Below is a small trained network, with its code and all its weights. Each question gives an input and a target symbol and asks what happens when units are switched off, that is, made to give their printed mean instead of their output.

import numpy as np


def w(rows, s, z=0):
    codes = np.array(rows[::2]) - 128.0
    scale = np.full(codes.shape[1], s)
    scale[-1] = z or s
    return codes * scale


def f(y):
    return y / 2 * (1 + np.tanh(0.7978845608 * (y + 0.044715 * y**3)))


def softmax(a):
    e = np.exp(a - a.max(-1, keepdims=True))
    return e / e.sum(-1, keepdims=True)


def log_softmax(a):
    a = a - a.max(-1, keepdims=True)
    return a - np.log(np.exp(a).sum(-1, keepdims=True))


def net(x, mask):
    ids = ['Ξγδεζηθ'.index(c) for c in x.split()]
    T = len(ids)
    res = E[ids] + P[:T]
    u = 0
    for l in range(2):
        r = res
        for j in range(2):
            rows = slice(2 * j, 2 * j + 2)
            q, k, v = (r @ M[l][rows].T for M in (Q, K, V))
            z = softmax(np.where(np.tri(T) > 0, q @ k.T / 2**0.5, -1e9)) @ v
            o = O[l][rows]
            res = res + np.where(mask[u + j], z, o[:, -1]) @ o[:, :-1]
        u += 2
        y = f(res @ A[l][:, :-1].T + A[l][:, -1])
        res = res + np.where(mask[u : u + 8], y, B[l][:, -1]) @ B[l][:, :-1]
        u += 8
    return log_softmax(res[-1] @ U[:, :-1].T + U[:, -1])


Q, K, V, O, A, B = {}, {}, {}, {}, {}, {}
E = w([
[150,16,73,141],'Ξ',
[175,172,138,182],'γ',
[118,39,79,104],'δ',
[164,71,127,161],'ε',
[145,140,162,216],'ζ',
[131,140,117,100],'η',
[6,91,155,222],'θ',
],0.013)
P = w([
[164,157,195,9],'0',
[151,137,51,179],'1',
[28,146,82,108],'2',
[129,147,163,106],'3',
[159,104,58,198],'4',
[47,120,114,107],'5',
[129,133,181,114],'6',
[172,75,69,214],'7',
[55,107,138,111],'8',
[133,124,204,120],'9',
[187,51,85,231],'10',
[62,95,165,116],'11',
[138,127,202,114],'12',
],0.015)
Q[0] = w([
[9,133,172,210],'L0H1',
[253,175,182,67],'L0H1',
[127,145,114,177],'L0H2',
[156,92,84,195],'L0H2',
],0.012)
K[0] = w([
[129,109,247,219],'L0H1',
[135,227,74,88],'L0H1',
[137,128,157,118],'L0H2',
[133,113,168,72],'L0H2',
],0.014)
V[0] = w([
[195,108,70,17],'L0H1',
[180,254,18,61],'L0H1',
[58,84,247,91],'L0H2',
[241,135,175,47],'L0H2',
],0.0061)
O[0] = w([
[142,90,177,117,24],'L0H1',
[235,85,195,112,1],'L0H1',
[45,115,46,159,178],'L0H2',
[89,14,240,255,196],'L0H2',
],0.0064,0.0045)
A[0] = w([
[170,99,115,159,53],'L0N1',
[208,196,156,119,34],'L0N2',
[83,178,117,157,161],'L0N3',
[144,179,179,110,200],'L0N4',
[87,191,198,74,3],'L0N5',
[134,148,151,8,31],'L0N6',
[98,88,67,137,85],'L0N7',
[77,102,124,78,159],'L0N8',
],0.016,0.0043)
B[0] = w([
[110,152,49,116,181],'L0N1',
[138,142,15,8,153],'L0N2',
[183,88,90,70,244],'L0N3',
[104,167,203,149,165],'L0N4',
[133,196,75,203,148],'L0N5',
[28,73,142,142,142],'L0N6',
[168,186,161,147,255],'L0N7',
[134,136,110,40,187],'L0N8',
],0.011,0.009)
Q[1] = w([
[171,183,53,180],'L1H1',
[81,159,185,212],'L1H1',
[186,161,182,1],'L1H2',
[31,158,79,160],'L1H2',
],0.0077)
K[1] = w([
[72,56,160,220],'L1H1',
[98,94,235,78],'L1H1',
[90,153,1,150],'L1H2',
[129,107,158,63],'L1H2',
],0.0073)
V[1] = w([
[133,179,103,98],'L1H1',
[161,150,207,80],'L1H1',
[3,181,138,145],'L1H2',
[97,42,34,76],'L1H2',
],0.0072)
O[1] = w([
[235,116,125,93,72],'L1H1',
[40,242,140,112,4],'L1H1',
[11,255,39,76,130],'L1H2',
[65,176,243,202,176],'L1H2',
],0.0045,0.0037)
A[1] = w([
[196,206,110,154,52],'L1N1',
[213,179,209,219,181],'L1N2',
[172,31,161,193,143],'L1N3',
[164,19,90,192,176],'L1N4',
[155,202,92,255,235],'L1N5',
[131,99,206,61,2],'L1N6',
[152,97,2,69,44],'L1N7',
[173,58,244,198,60],'L1N8',
],0.0092,0.0053)
B[1] = w([
[176,177,180,27,149],'L1N1',
[213,116,221,133,178],'L1N2',
[159,34,95,151,168],'L1N3',
[147,150,25,79,211],'L1N4',
[69,125,240,35,250],'L1N5',
[177,130,83,36,133],'L1N6',
[146,224,173,250,206],'L1N7',
[234,177,69,254,144],'L1N8',
],0.0077,0.012)
U = w([
[190,83,186,233,50],'Ξ',
[100,105,255,207,145],'γ',
[196,141,167,39,4],'δ',
[93,3,159,58,167],'ε',
[163,57,54,120,194],'ζ',
[26,101,159,155,254],'η',
[157,234,117,252,75],'θ',
],0.0074,0.0053)

Each question gives the input, a string of symbols that net reads in full, and the target symbol t.
The units are the heads (2 rows each of Q, K, V and O) and the neurons (one row each of A and B). Each row of codes is followed by its name. A weight is (code - 128) times the scale printed after its matrix; where a second scale follows, it is the last column's (O, A, B and U).
mask holds one flag per unit, layer by layer, with each layer's heads first. A switched-off unit (its flag False) gives its mean, the last column of its rows in O or B, instead of its output. The means were averaged over made-up inputs and are rounded, as every weight is.
A unit's drop is (log p(t) with every unit on - log p(t) with that unit switched off) / (log p(t) with every unit on - log p(t) with every unit switched off).
The circuit of an input: a set's keep is (log p(t) with only the set's units on - log p(t) with every unit switched off) / (log p(t) with every unit on - log p(t) with every unit switched off). Starting from the 12 units with the biggest drops (on a tie, the unit counted first), units are removed one at a time, each time the one whose removal leaves the highest keep (on an exact tie, the one counted first), for as long as the keep stays at least 0.8.
circuit, biggest first: the units of the circuit, biggest drop first
most important unit: the unit with the biggest drop
top k neurons in layer l: the k neurons of layer l with the biggest drops, biggest first
input Ξ θ ε γ θ γ θ η ζ, target θ: circuit, biggest first : [L0N3; L0H1; L0H2; L1N7]
input θ γ η Ξ Ξ θ θ θ, target δ: most important unit : L0N7
input δ ζ δ ε δ ζ ζ θ Ξ, target θ: top 2 neurons in layer 0 : [L0N8; L0N7]
input ζ η Ξ γ δ ζ δ ε γ γ, target δ: circuit, biggest first : [L0N2; L0H2]
input ζ γ γ ε γ θ γ η η γ η, target θ: circuit, biggest first : [L0N1; L1N7]
input δ γ θ Ξ ε γ γ Ξ δ θ γ, target γ: top 3 neurons in layer 0 : [L0N3; L0N6; L0N7]
input η ε θ, target θ: top 2 neurons in layer 1 : [L1N7; L1N5]
input Ξ γ Ξ θ Ξ δ Ξ θ γ η θ, target Ξ: circuit, biggest first : [L0H2; L1N8; L1N3]
input Ξ γ δ Ξ ζ Ξ Ξ θ, target Ξ: circuit, biggest first : [L1H2; L1N8; L1N3]
input θ θ γ ε ζ θ η γ γ ζ γ, target δ: circuit, biggest first : [L1N5; L0N7; L1N1; L0H2]
input δ θ ζ ζ θ, target γ: top 4 neurons in layer 0 : [L0N7; L0N6; L0N8; L0N2]
input γ θ γ Ξ γ ε ζ η θ θ γ γ, target θ: top 2 neurons in layer 0 : [L0N3; L0N7]
input θ Ξ ζ Ξ ε, target δ: top 4 neurons in layer 0 : [L0N7; L0N3; L0N1; L0N6]
input δ δ ε θ ε ε ζ ζ, target γ: top 2 neurons in layer 1 : [L1N5; L1N2]
input ε θ γ γ ε δ ε Ξ δ ζ ζ, target ε: top 2 neurons in layer 1 : [L1N5; L1N7]
input η γ δ η γ ζ γ ζ, target η: top 2 neurons in layer 0 : [L0N6; L0N1]
input ζ δ ζ, target ζ: top 3 neurons in layer 0 : [L0N1; L0N5; L0N3]
input γ θ θ η, target η: circuit, biggest first : [L0N6; L0H2; L1H2]
input ε θ γ ζ γ γ γ Ξ θ γ η, target ε: most important unit : L0N3
input ζ θ Ξ γ δ ε η θ, target θ: circuit, biggest first : [L0N3; L1N7; L0H1]
input ε ζ γ γ ζ γ Ξ γ δ, target δ: top 2 neurons in layer 0 : [L0N8; L0N5]
input δ ε γ η ζ η γ θ δ γ ζ δ Ξ, target ζ: top 2 neurons in layer 1 : [L1N5; L1N7]
input θ η Ξ θ δ δ, target θ: circuit, biggest first : [L1N7; L0H2]
